[128 = 0]

fitol-moleb: [155 104 145 112 135  26 110  88  90 134 146 147 103 110 123 146 127 135
 143]
dabe-rus: [107 130 136 100 124  91 127 146 201 196 171  93 120 212 146  96  74 107
 125]
[128 102 113 102 116 151 138 170 191  88 101 143 134 126 154  56 171 137
 141] => fitol-moleb
lag-bilop: [106  17  93  71 105 142  85 166 133 172 171 168 132 116 152  73 134 178
 119]
[151 250 160 202 157 106 172  81 120  76  69  85 128 144  94 188 118  79
 135] => lag-bilop
deso-radeg: [111 114 151 121 135 113 113 155 120 154 123 114 133 129 104 144 129 113
 102]
deso-radeg: [128 123 141 126 130 121 121 139 126 143 125 124 132 126 119 131 127 127
 121]
nirot-dedaf: [124 122 148 145 106 127 140 128 117 138 135 125 120 103 131 114 117 126
 132]
[127 135 121 135 126 120 137 118 134 113 122 135  97 116 150 110 137 130
 142] => nirot-dedaf
lifov-lofaf: [ 94  88 165 133 147 128 109 130 147 176 176 114 116  70 196 179 160 170
 125]
[110 114 160 121 132  99 111 162 126 175 120 107 153 123  81 148 128 116
 104] => deso-radeg
vevol-risog: [ 98  88 147 124 119  95 150 199 134 151 144 132 125 142  90 151  91 165
  82]
[150 146 103 131 124 157 141  96 131  84 145 142 107 137 156 112 127 146
 149] => deso-radeg
[103 134 139 132 114 125 134 105 146 136 119 152 121 114 150 103 120  83
 136] => lifov-lofaf
vevol-risog: [125 100 140 130 164 118 126 158 142 152 110 137 109 134 102 150 143 119
 115]
[151 235 157 194 151 113 162  93 119  77  77  87 126 143 101 182 118  82
 141] => lag-bilop
[133 123 141 153 122 134 138 117 111 156 157 116 141 109 147 112 125 168
 111] => lifov-lofaf
[141 144  96 137 122 164 142  89 135  91 142 143 110 142 160 108 130 143
 153] => deso-radeg
nirot-dedaf: [125 124 141 133 122 138 132 131 118 131 130 121 128 109 136 122 119 123
 127]
[ 96 120 164  96  91 127 113 125 155 174 104 170 176 144 155  90  97 111
 132] => dabe-rus
[129 140 115 120 148 115 124 132 140 122 129 127 129 143 127 136 136 129
 131] => nirot-dedaf
[127 120 140 117 115 145 129 129 112 145 134 112 147 124 114 142 127 127
 118] => nirot-dedaf
[134 156  92 107 169 111 116 133 144  97 111 160 118 164 127 133 147 132
 131] => nirot-dedaf
lifov-lofaf: [133 128 141 139 130 131 129 124 125 131 136 117 120 128 128 132 130 143
 119]
[ 56 145 151 137 103 135 116  89 119 117 138 160 107  73 134  77  92 134
 144] => lifov-lofaf
[114 121 137 126 127 114 123 137 124 142 130 123 138 124 117 133 123 123
 114] => deso-radeg
[131 141 125 124 146  99 119 121 136  95 134 135 123 151 126 139 172 110
 128] => fitol-moleb
[123  95 125 113 125 130 121 131 131 143 140 131 127 127 134 117 128 136
 128] => lag-bilop
[170 155  67 144 120 176 157  60 134  52 155 152  86 147 196  89 127 146
 166] => deso-radeg
dabe-rus: [123 106  82 116 147 125 128 143 140  94 152  97 152 139 154 155 117 108
 123]
[157 156  79 134 115 168 142  75 143  67 150 144  99 138 180 100 131 151
 152] => deso-radeg
[159 118 143  90 142  37 112 107 138  96 128 155 106 141 154 122 153 113
 163] => fitol-moleb
[106 169 157 149 174 141 102 138 134 118 110  98 130 153 136 161 118  84
 111] => fitol-moleb
[120  94 179 144  81 150 154 116 110 154 147  95 139  84 136 116 101 125
 128] => nirot-dedaf
[175 165  58 144 119 195 161  51 139  37 155 167  75 138 205  87 133 168
 184] => deso-radeg
[ 79 142 118 151 151 155 121 157 206  53  96 106 161 153 128  91 218  96
  83] => fitol-moleb
[152 153  79 131 121 173 149  71 131  69 148 150  94 140 175 101 126 148
 163] => deso-radeg
fitol-moleb: [160 108  68 101  97 153 153 134 158 123 146 156 123 138 135  93 153 159
 146]
lag-bilop: [156 252 160 203 155 103 175  89 122  75  67  80 128 141 104 191 117  70
 133]
[116  51 105  86 112 145 100 160 135 158 158 161 129 121 155  87 129 157
 123] => lag-bilop
[117 120 120 160  75 172 143 151 103 124 116 149 123 111 147 163 121 172
 132] => dabe-rus

rotep-kuf: [136 119 145 125 123 109 115 112 141 113 120  98 125 159 135  99 112 126
 136]
tedam-ton: [134 104 123 150 133 123 152 162  92 128 154 139  79 136 152 170 139 108
 139]
pevo-noraz: [ 83 163 123 120 131 105 136 120 149  76 149 124 113 101 161 137 116 142
 114]
gova-nanib: [129 118 150 120 131 135 143 144  91  95  97 110 135 120 115 153 127 165
 149]
gotus-zivo: [136 134 128 127 154 146 142 135 174 148 102 152 123 127 127 127 112 143
 134]
mutar-timo: [118 119 113 135 145 126 127 127 128 130 136 127 130 114 127 140 114 116
 127]
ligiz-mamav: [152 107 155 130  95 139 140 177 126  99 173 164 161 126 133 123 110 133
 125]
gova-nanib: [139 136 138 114 133 138 115 158 117 133 153 105 140 138 106 121 136 117
 130]
gotus-zivo: [143 134 131 103 138 134 130 113 146 132 126 121 155 113 159 160 115 149
 113]
kep-puruz: [120 109 107 144 123 139 126 163 108 141 167 126 178 160 117  98 137 127
 108]
[126 119 137 141 138 175 122 115 156 150 110 113 132 163 174 123 117 109
 150] => rotep-kuf
pevo-noraz: [123 145 105 108 104  99 142 100 166 110 111 136  78 120 122 155 108 163
 134]
[154  97 169 133 161 154 129 137  92 131 137 139 158 147 132 111 147 103
 120] => pevo-noraz
[103 156 124 145 188 141 134 134 165 116  97 167  98 144  85  88 103 104
 165] => gotus-zivo
[133 130 121 143 123 106 134 126 138 153 102 135 108 134 112 139 110 132
 131] => pevo-noraz
[205 198 232 133 122  98 195 130 114 154  23 131  98 170 144  35 237 215
 113] => mutar-timo
[ 80 171  79 122  87  90 127 107 162  96 141 128  78  86 138 145  89 159
 132] => pevo-noraz
[123 160 102 137 120 124 118 137 121 178 175  88 143 112 131  82 113 102
 105] => gova-nanib
tedam-ton: [124 146 120 138 135 162 107 118 148 104 135 124 141 113 133 123 109 151
 131]
[ 62  75  48 119 127 149  82 127 143  86 210 128 145  82 112 220  42  77
 135] => mutar-timo
[133 127 118 129 103  94 147 125 141 140 141 118 128 153 117 143 108 138
 112] => rotep-kuf
[143 114 124 126 115 121 120 119 162 145 131 108 142 164 156 124 119 142
 132] => rotep-kuf
[126 100 141 144 103 136 139 149  90 124 139 127 109 112 114 120 146 109
 140] => gotus-zivo
[138 120 135 128 126 115 119 141 108 140 103 131 130 141 120 114 148 123
 137] => tedam-ton
[131  99 106 136 125 134 120  93 183 123 126 173 107 135 136 121 128 112
 112] => gova-nanib
[129 138 111 112  43  15 165 144 147 129 177 111 129 147 110 144 108 181
  80] => rotep-kuf
[143 130 137 112 142 139 106 132 147 136  87 101 176 112 100  71 125 144
 111] => tedam-ton
[125  88  89 140 130 121 134  95 126 142 138 141 115 103 116 149 151 120
 123] => ligiz-mamav
keki-pek: [131 143  91 133 145 146  88 120 118  89 114 119 136 115 108 156 115 159
 128]
vip-vebo: [117 147 108  95 164 151 162 116 119 107 106 108 144 160 158 109 201 139
 116]
mutar-timo: [ 79  88  67 133 129 141  86 111 136  86 176 130 137 105 141 194  63  82
 148]
ligiz-mamav: [133 117 157 125 131  80 148  88 107 112 109 153  82 126 161 111 185 119
 116]
[140 106 129 154 147 134 145 150 122 119 138 132 101 133 145 153 129 125
 132] => tedam-ton
[125 132 145 173 124 112 154  94 126  99  85  79 127  84 142 112 163 143
 114] => kep-puruz
[ 80 140 138 123 133 113 107 156 101  60 178 125 170 111 186 119 139 109
 124] => pevo-noraz
kep-puruz: [136 122 120  82 138 123 154 129 110 153 136 105 122 142 114  87 120 112
 147]
[103 102 105 141 135 128 112 117 134 122 142 133 128 113 115 147  97 105
 131] => mutar-timo
[106 128 111 104 127 121  99  99 112 116 148 110 127 171  96 111 133 127
 138] => gotus-zivo
[184 181 195 130 125 103 166 123 126 150  58 123 119 170 135  40 202 192
 118] => mutar-timo
[132 139 139 132 191 182 117 128  86 107  89 133 123 102 105 109 137  87
 153] => rotep-kuf
[116 139  94 112 115 125 118 139 124 123 119 136 115 129 130 103 106 125
 129] => ligiz-mamav

fibudatu: [ 67 121 163 161 121  86 128  55 122  47 208 120 113 121  27 182 145  67
 104]
lizormoku: [161 126 136 125 100 160 103 114 166 142 138 126 135 157 120 145 139 126
 118]
girreg: [123 103 124 117  90 126 146 172 110 131 106 151 151 116 132 161 126 131
 121]
gunafsol: [159 137 113 105 155 135 156 139 116 104  81 153 103 101 118 111  98 107
 163]
bapomteko: [140  97 156  68 213  60 147 147 109 107 172  46  49 197 223 104 177 143
 210]
fegsogu: [139 129 107 152 126 148  90 168 112 124 182 141  63 163 100 121 114 121
 138]
dugurgofe: [137 109 118 129 149 190 115 176 166 128  94 145 139 155 109  82  54  87
  92]
retfuve: [144 106 113 114  78 138 151 162 100 133 118 134  89 130 133 117 144 163
 131]
[153  91 127 134 142 219  82 188 161 114 101 136 148 154 129  87  52  83
  98] => dugurgofe
[106 138 154 130 120 104 136  79 139 122 197  95 109 182 108 152 124 153
  63] => gunafsol
sefkufo: [154 134  94 144 162 142 109 150 135 138  79 130 122 173 126  79 145  99
 121]
zinilzapup: [158 100 101 109 137  97  89 148  92 137 175 101 148 134 136 116 138 135
 147]
[149 118 175 169 104  99 120 119  90  96 118 203 203 147 122 141 197 147
  75] => bapomteko
[111 137 131 135 117 120 121  93 139  97 145 138 117 123  91 136 125 116
 114] => fibudatu
fibudatu: [139 124 108 140 130 129 123 157 127 140 107 135 118 131 173 122 133 131
 116]
[138 112 120 147 127 101 125 111 145  98 120 123 121 182 180 111 167 108
 114] => gunafsol
makifremun: [142 116 172  94 105 194 107 153  85 118 151 192 105 161  97 190 165 127
 117]
[102 145 116 130  97 133 130 121  96 101 114 144 124 109 149 143 121 115
 134] => bapomteko
bapomteko: [107 142 104 139  71 180 122 112 122 139  84 185 183  64  99 143 116 114
  96]
[177  97  97  58 183 164 173 106 170 111  90 124  79 164 123 110 162 124
 123] => gunafsol
[151 134 168 108 129 110 185 149 182 122 199 171 130 161 122 146 172 168
 131] => retfuve
[108 148 113 132 129 148 111 139 144 147 117 113 119 136 142 115 146 125
 141] => sefkufo
[130  54 233  83 132  96 202  40 167 171  78 109 195  75  91 121 136 126
  93] => fegsogu
[105 147 149 128 148 146  95 105 146 147 147  97 134 136 129 109 152 129
 129] => girreg
[100 150 136 177 120  56 128 125  88  87 165 109 147 139 164 143  90 131
  85] => gunafsol
makifremun: [103  87 159 152 147 145 155 126 139 136 113 148 144  85  67 100 149 165
  80]
[113  99 122 153  88 160 117 140 116 181 138  95 161 153 134 106 161 145
 119] => gunafsol
[121 150 132 138 152 125  76  94 133 113  73 106 158  96 127 130  82  81
 120] => retfuve
[118 126 194 101 134 155 148 117 105 164 155 130 130 136 122 144 123 151
 148] => fibudatu
zinilzapup: [201 140  91 169  79 136  78 214  86  96 169  98 142 121 138 152 151 146
 139]
[ 93 111 128 162 102 135  88 125 152 167 170 142 126 133 128 170 179 120
 116] => gunafsol
[161 108  97 140 162 161  89  75 141 119 170  99 119 150 116 116 143 121
 121] => girreg
[148 109 187 124 145 120 152 101 140 139 133 127 131 113  99 135 117 137
 121] => fegsogu
[109 141 140 141 152 118 131 126  91 116 135 130 121 113 130 119 118 119
 140] => lizormoku
[104 121 138 127 113 120 138 111 128 138 144 125 126 143 106 154 131 126
 140] => fibudatu
sefkufo: [119 113 160 122 100 127 171  99 114  88 167 133 148  96  97 174 122 149
 122]
retfuve: [139 148 128 143 157 112 105 116 148 124 107 118 144 119 110 128  88  97
 128]
[152 130 131 117 135 132 127 141 120 147 116 117 118 126 154 132 137 147
 131] => fibudatu
[208 160 105 148 179 212  92  86 185  89  91 141 146 150 136 123 130 112
 146] => sefkufo
[124 121 117 121 102 111 140 135 109 124 108 128 118 135 112 133 122 119
 127] => sefkufo
gunafsol: [124 143 154 141 117 132 135 130 102 155 184 135 144 116  85 143  90 137
 142]
[160 114 109  96 187 136 105  79 135 121 166 107 128 159 140  97 149 122
 136] => girreg
girreg: [135 176 151  95 177 148 118 108 165 180 162  79 139 143 152  93 153  99
 109]
[153 134 138  93  68 169  67 147 194 152 135 171 151 154  81 115 156 141
  80] => lizormoku
[124 147  98 156 123  94 130 140 136  88 121 135 115 130 121 136 125  84
  91] => fibudatu
[119 109 138 141 130 118 135 111 120 128 143 128 113 112 108 151 129 126
 126] => fibudatu
[122 125 124 104 116 137 143  99 172 128  98 143  88 122 109 114 109 123
 111] => zinilzapup
tupsuluv: [ 66 132 159  97 138 114  98 119  82 176  77 141 111 102 121 117 107 106
 133]
[114 128 128 113 130 115 134 118 118 130 133 123 119 121 138 147 146 126
 135] => dugurgofe

tusavam: [148 161 174 184  85 130 136 164  81 143 169 140 120 190 127 135 137  99
 103]
bakdab: [ 39 175 109 112 133 171 155 147  98 105 154 231  89 160 162  62 116 100
 190]
[147  89 132 133 133  93 121 173 116 119 140  94 104  98 139 118 123 159
  90] => tusavam
fuboveso: [130 114  18 238 137 137  95 191 111 120 172 108 123  50 136 102 122 100
 105]
nasvilar: [152  89 116 118 157 125 101 147 114 107 118 128 138 173  99  94 137 121
 123]
nekinekiz: [160 121 145  91 136 117 111 124  96  77 128 145 135 101 101 107 143 133
 122]
[101 165 132 134 109 137 166 101 131 142 122 112  98  87 192 165  99 168
 140] => nasvilar
tusavam: [138 183 199 143 106 107 158 122 108 124 118 140 103 136 135 128 143 101
 118]
[109  98 106 132 195 111 141 111 138 108 102  91 157 163 106  59 132 104
 145] => nekinekiz
[189 125 136 127 102 141 108 161 124 161 130 124 140 138 116 123 141 143
 115] => bakdab
[128 107 150 135 162 117 125 168 133 145 117 127 154 104 141 140  98 107
 140] => nekinekiz
podigabaz: [189  71 112 150 134  93 167 142 141 114  95 106 139 107 170 164 103 130
 156]
zufinfabe: [106 125 100 101 160 208 128 122 106 105 130  94 193  98 140  96 144  90
  99]
zampoko: [187 100 146 120 121 147 123 150 119 139 133 123 129  99 126 133 103 153
 145]

serik-lemo: [123  96 122 125 156 123 148 135 163 107 115 128 156 129 119 153 153 130
 141]
deriv-muk: [ 99 112 110 166 166 139 132 117  86 186 138 114 143 139 125 119 137 123
  93]
[118 142 118 104 129 112 121 130 139  93 121 133 126 134 140 123 124 134
 121] => deriv-muk
til-vep: [106 107 127 107 153 124 118 129 142 205  94  58 108 131 138  95  88 141
 124]
forin-zile: [136 111 130 110 107 144 119 136 146 106 108 117 147 130 139 131 124  96
 118]
tero-zuza: [143  98  13  78 135  85 134  44 180 174 102 160  27 191 174 167   7 101
  94]
til-vep: [140 109  81 138 157 143 107  90 146 162 161 142 153 114 122 149 116 121
 126]
virim-nuni: [ 93 108 169 114 162 204 124 105  84 127 126 101  82 169  83 118 107 153
 133]
[108 111 135 112 154 165 111 134 159 128  88  99 107 135 115 120 115 118
 125] => til-vep
[165 168 143 100 156 142  90  97 228 174  84 140 130 127  90 143 123 155
 185] => til-vep
